Below are the code and all the weights of a small trained network. Each question names an input and a class and asks about switching units off, where a switched-off unit gives its printed mean instead of its output.

import numpy as np


def w(rows, s, z=0):
    codes = np.array(rows[::2]) - 128.0
    scale = np.full(codes.shape[1], s)
    scale[-1] = z or s
    return codes * scale


def f(y):
    return np.maximum(y, 0)


def log_softmax(a):
    a = a - a.max(-1, keepdims=True)
    return a - np.log(np.exp(a).sum(-1, keepdims=True))


def net(x, mask):
    res = np.array(x, float).reshape(1, 8) / 4 @ E
    y = f(res @ A[0][:, :-1].T + A[0][:, -1])
    res = res + np.where(mask, y, B[0][:, -1]) @ B[0][:, :-1]
    return log_softmax(res[-1] @ U[:, :-1].T + U[:, -1])


A, B = {}, {}
E = w([
[153,134,127,123,118,131],'x0',
[157,173,55,211,144,50],'x1',
[79,103,55,121,27,129],'x2',
[106,122,125,129,141,125],'x3',
[61,235,133,108,119,151],'x4',
[142,132,116,115,132,126],'x5',
[140,131,126,123,125,129],'x6',
[132,124,192,82,91,6],'x7',
],0.011)
A[0] = w([
[163,144,180,139,195,116,72],'N1',
[106,97,182,62,118,168,39],'N2',
[156,12,137,142,155,91,92],'N3',
[121,104,156,68,118,163,8],'N4',
[172,72,100,139,100,133,88],'N5',
[132,190,72,216,148,40,172],'N6',
[124,115,147,58,113,56,109],'N7',
[150,142,158,114,183,135,54],'N8',
[106,112,84,103,77,121,93],'N9',
[88,185,161,86,116,69,106],'N10',
[74,238,132,71,116,123,176],'N11',
[116,100,43,119,72,179,92],'N12',
[87,115,109,130,53,129,139],'N13',
[114,121,97,139,68,99,102],'N14',
[159,120,124,100,120,119,115],'N15',
[124,107,171,38,128,25,55],'N16',
[144,131,164,144,180,142,112],'N17',
[175,173,166,154,174,139,124],'N18',
[129,126,65,140,170,251,123],'N19',
[150,8,117,115,135,100,114],'N20',
[117,153,169,141,184,119,178],'N21',
[100,75,180,28,126,191,56],'N22',
[151,135,116,140,183,175,140],'N23',
],0.012,0.0013)
B[0] = w([
[58,112,138,42,108,102,192],'N1',
[179,122,49,148,221,102,210],'N2',
[134,193,138,136,156,255,202],'N3',
[161,104,79,125,189,113,188],'N4',
[105,151,111,106,122,179,173],'N5',
[191,96,46,133,193,98,239],'N6',
[110,123,167,169,59,99,196],'N7',
[59,130,144,73,128,125,176],'N8',
[58,111,133,85,104,140,180],'N9',
[146,158,179,163,76,142,200],'N10',
[142,217,113,134,151,198,229],'N11',
[61,104,150,95,103,103,210],'N12',
[128,117,124,72,128,126,191],'N13',
[99,119,106,86,103,81,178],'N14',
[118,141,129,157,141,125,146],'N15',
[142,93,203,179,79,104,221],'N16',
[119,121,151,67,136,108,177],'N17',
[105,111,112,90,131,100,190],'N18',
[172,105,224,206,26,101,251],'N19',
[120,192,141,124,137,193,203],'N20',
[125,119,129,108,137,121,179],'N21',
[181,87,58,152,211,99,243],'N22',
[115,119,194,122,67,96,188],'N23',
],0.0093,0.013)
U = w([
[154,84,213,213,71,91,249],'0',
[193,78,63,152,166,83,226],'1',
[70,89,157,6,107,99,2],'2',
[146,234,149,145,127,220,14],'3',
],0.012,0.00095)

Each question gives the input, the list of numbers given to net, and the class t.
The units are the neurons (one row each of A and B). Each row of codes is followed by its name. A weight is (code - 128) times the scale printed after its matrix; where a second scale follows, it is the last column's (A, B and U).
mask holds one flag per neuron, in row order. A switched-off neuron (its flag False) gives its mean, the last column of its row in B, instead of its output. The means were averaged over made-up inputs and are rounded, as every weight is.
A unit's drop is (log p(t) with every unit on - log p(t) with that unit switched off) / (log p(t) with every unit on - log p(t) with every unit switched off).
The circuit of an input: a set's keep is (log p(t) with only the set's units on - log p(t) with every unit switched off) / (log p(t) with every unit on - log p(t) with every unit switched off). Starting from the 12 units with the biggest drops (on a tie, the unit counted first), units are removed one at a time, each time the one whose removal leaves the highest keep (on an exact tie, the one counted first), for as long as the keep stays at least 0.8.
circuit, biggest first: the units of the circuit, biggest drop first
k most important neurons: the k neurons with the biggest drops, biggest first
drop of u: that unit's drop, to one decimal
input [3,8,-7,2,7,1,5,-6], class 1: circuit, biggest first	(N6)
input [-7,-8,4,8,8,-4,-7,-1], class 1: 2 most important neurons	(N22 N2)
input [-5,7,-6,5,7,1,2,-8], class 0: 2 most important neurons	(N19 N23)
input [-4,-1,0,-3,-7,6,4,5], class 3: 2 most important neurons	(N3 N20)
input [3,-6,-4,3,-8,2,-5,-4], class 3: 2 most important neurons	(N3 N20)
input [6,7,-4,0,5,-4,8,5], class 1: 2 most important neurons	(N6 N19)
input [-2,3,4,-5,-4,-3,-5,-1], class 2: 2 most important neurons	(N11 N22)
input [7,-5,-7,0,5,7,-8,0], class 2: 3 most important neurons	(N1 N8 N6)
input [4,7,-8,-2,1,1,7,0], class 2: 2 most important neurons	(N1 N22)
input [8,-8,-8,-5,5,0,3,-3], class 1: 3 most important neurons	(N22 N2 N4)
input [4,-7,-7,-5,-6,6,0,-7], class 0: 3 most important neurons	(N19 N23 N6)
input [-5,-8,6,5,1,-5,3,-5], class 1: 2 most important neurons	(N22 N2)
input [5,0,2,4,-4,-4,-7,3], class 3: circuit, biggest first	(N3 N20)
input [-6,-4,-5,-5,1,-3,-7,8], class 0: circuit, biggest first	(N16)
input [-1,2,-6,0,-1,-4,-8,-5], class 2: drop of N16	0.3
input [7,-7,4,-8,5,8,-6,2], class 1: drop of N22	0.2
input [0,-5,-6,0,4,4,4,0], class 2: drop of N19	0.0
